Here is a tiny trained network, its code and every weight. The questions are about switching its units off for an input and a class, where a switched-off unit gives its printed mean instead of its output.

import numpy as np


def w(rows, s, z=0):
    codes = np.array(rows[::2]) - 128.0
    scale = np.full(codes.shape[1], s)
    scale[-1] = z or s
    return codes * scale


def f(y):
    return np.maximum(y, 0)


def log_softmax(a):
    a = a - a.max(-1, keepdims=True)
    return a - np.log(np.exp(a).sum(-1, keepdims=True))


def net(x, mask):
    res = np.array(x, float).reshape(1, 4) / 4 @ E
    y = f(res @ A[0][:, :-1].T + A[0][:, -1])
    res = res + np.where(mask, y, B[0][:, -1]) @ B[0][:, :-1]
    return log_softmax(res[-1] @ U[:, :-1].T + U[:, -1])


A, B = {}, {}
E = w([
[247,83,105,152,184],'x0',
[115,185,16,149,180],'x1',
[183,206,172,34,135],'x2',
[77,79,111,43,197],'x3',
],0.013)
A[0] = w([
[79,23,94,143,138,118],'neuron 0',
[126,159,65,114,165,75],'neuron 1',
[108,81,118,162,129,146],'neuron 2',
[168,180,168,213,83,60],'neuron 3',
[111,196,39,137,124,117],'neuron 4',
[124,198,55,156,156,76],'neuron 5',
[147,177,144,177,56,42],'neuron 6',
[90,48,94,63,166,39],'neuron 7',
[87,62,117,64,173,37],'neuron 8',
[108,169,36,139,137,114],'neuron 9',
[27,187,134,126,96,80],'neuron 10',
[175,92,128,151,174,95],'neuron 11',
[174,184,134,223,56,81],'neuron 12',
[89,87,106,171,94,149],'neuron 13',
[141,71,153,108,86,131],'neuron 14',
[105,126,140,110,86,57],'neuron 15',
[55,40,120,218,141,164],'neuron 16',
[166,161,158,177,93,5],'neuron 17',
[104,93,205,89,55,113],'neuron 18',
[135,75,195,123,62,84],'neuron 19',
[207,109,113,106,157,127],'neuron 20',
[73,72,95,210,140,146],'neuron 21',
[103,181,134,82,92,126],'neuron 22',
[207,40,112,116,152,99],'neuron 23',
[112,71,109,11,186,50],'neuron 24',
[174,189,191,62,188,182],'neuron 25',
[114,69,165,97,70,79],'neuron 26',
[219,101,144,138,182,166],'neuron 27',
[211,83,108,137,183,120],'neuron 28',
[80,62,180,87,184,48],'neuron 29',
[161,197,146,56,122,151],'neuron 30',
[140,176,149,29,125,162],'neuron 31',
[89,145,110,120,202,52],'neuron 32',
[20,182,144,132,98,114],'neuron 33',
[164,208,119,47,147,205],'neuron 34',
[114,152,144,152,63,103],'neuron 35',
[82,54,168,75,195,35],'neuron 36',
[110,173,72,123,143,79],'neuron 37',
[109,155,102,149,169,21],'neuron 38',
[8,189,147,81,99,104],'neuron 39',
[140,66,160,98,77,103],'neuron 40',
[134,68,208,139,138,115],'neuron 41',
[73,130,130,102,93,122],'neuron 42',
],0.013,0.003)
B[0] = w([
[136,220,145,175,48,221],'neuron 0',
[176,110,144,88,126,183],'neuron 1',
[167,187,184,175,48,182],'neuron 2',
[58,150,131,106,228,219],'neuron 3',
[210,25,211,69,182,212],'neuron 4',
[209,74,188,74,187,208],'neuron 5',
[97,185,128,117,211,201],'neuron 6',
[59,194,161,143,209,201],'neuron 7',
[66,186,140,111,197,195],'neuron 8',
[217,98,170,74,163,208],'neuron 9',
[62,78,43,90,86,217],'neuron 10',
[76,88,15,118,114,186],'neuron 11',
[1,189,169,164,251,239],'neuron 12',
[118,197,158,169,36,197],'neuron 13',
[161,81,200,80,112,179],'neuron 14',
[135,127,80,120,158,156],'neuron 15',
[185,203,166,203,7,252],'neuron 16',
[93,179,129,82,209,184],'neuron 17',
[176,62,142,106,106,211],'neuron 18',
[212,111,169,79,187,205],'neuron 19',
[66,112,19,125,72,192],'neuron 20',
[183,163,181,168,45,231],'neuron 21',
[89,133,82,176,46,180],'neuron 22',
[83,73,41,123,93,213],'neuron 23',
[40,183,189,131,208,209],'neuron 24',
[156,163,159,208,39,207],'neuron 25',
[197,73,135,97,160,187],'neuron 26',
[75,99,21,152,81,215],'neuron 27',
[70,64,43,137,91,216],'neuron 28',
[90,127,141,107,196,195],'neuron 29',
[182,215,177,224,43,196],'neuron 30',
[129,177,136,132,71,195],'neuron 31',
[159,112,152,87,201,171],'neuron 32',
[70,46,1,124,96,223],'neuron 33',
[175,156,190,190,26,206],'neuron 34',
[93,108,118,132,164,182],'neuron 35',
[103,162,161,120,207,202],'neuron 36',
[220,53,197,24,136,179],'neuron 37',
[156,105,148,113,141,161],'neuron 38',
[71,90,76,108,81,233],'neuron 39',
[212,50,182,52,168,184],'neuron 40',
[220,60,184,63,128,195],'neuron 41',
[97,111,12,112,124,178],'neuron 42',
],0.0073,0.016)
U = w([
[154,238,180,190,7,213],'0',
[58,53,12,124,79,138],'1',
[220,37,202,71,167,2],'2',
[29,239,173,137,239,171],'3',
],0.013,0.00085)

Each question gives the input, the list of numbers given to net, and the class t.
The units are the neurons (one row each of A and B). Each row of codes is followed by its name. A weight is (code - 128) times the scale printed after its matrix; where a second scale follows, it is the last column's (A, B and U).
mask holds one flag per neuron, in row order. A switched-off neuron (its flag False) gives its mean, the last column of its row in B, instead of its output. The means were averaged over made-up inputs and are rounded, as every weight is.
A unit's drop is (log p(t) with every unit on - log p(t) with that unit switched off) / (log p(t) with every unit on - log p(t) with every unit switched off).
The circuit of an input: a set's keep is (log p(t) with only the set's units on - log p(t) with every unit switched off) / (log p(t) with every unit on - log p(t) with every unit switched off). Starting from the 12 units with the biggest drops (on a tie, the unit counted first), units are removed one at a time, each time the one whose removal leaves the highest keep (on an exact tie, the one counted first), for as long as the keep stays at least 0.8.
circuit, biggest first: the units of the circuit, biggest drop first
unit that matters most: the unit with the biggest drop
k most important neurons: the k neurons with the biggest drops, biggest first
drop of u: that unit's drop, to one decimal
input [-5,-8,-7,-4], class 2: 3 most important neurons : [neuron 19; neuron 40; neuron 26]
input [0,-5,2,-7], class 3: circuit, biggest first : [neuron 12]
input [-8,-1,-8,7], class 0: 4 most important neurons : [neuron 16; neuron 0; neuron 21; neuron 13]
input [2,5,4,3], class 2: 2 most important neurons : [neuron 16; neuron 0]
input [8,8,8,8], class 0: 3 most important neurons : [neuron 34; neuron 25; neuron 30]
input [7,8,-6,-4], class 2: 3 most important neurons : [neuron 5; neuron 4; neuron 9]
input [-5,6,-4,7], class 3: 3 most important neurons : [neuron 7; neuron 8; neuron 24]
input [5,3,5,1], class 0: 4 most important neurons : [neuron 34; neuron 25; neuron 30; neuron 33]
input [5,3,-5,-1], class 0: 2 most important neurons : [neuron 16; neuron 21]
input [-6,8,7,-3], class 2: 3 most important neurons : [neuron 4; neuron 5; neuron 37]
input [-6,3,2,-6], class 1: 3 most important neurons : [neuron 33; neuron 10; neuron 39]
input [-4,-1,-6,6], class 0: 2 most important neurons : [neuron 16; neuron 0]
input [-7,-2,2,7], class 1: 4 most important neurons : [neuron 33; neuron 39; neuron 10; neuron 12]
input [1,-1,-1,1], class 0: unit that matters most : neuron 33
input [-7,8,-8,2], class 0: drop of neuron 0 : 0.5
input [-2,-4,-4,3], class 0: drop of neuron 4 : 0.6
input [0,-3,1,-1], class 2: drop of neuron 4 : 0.0
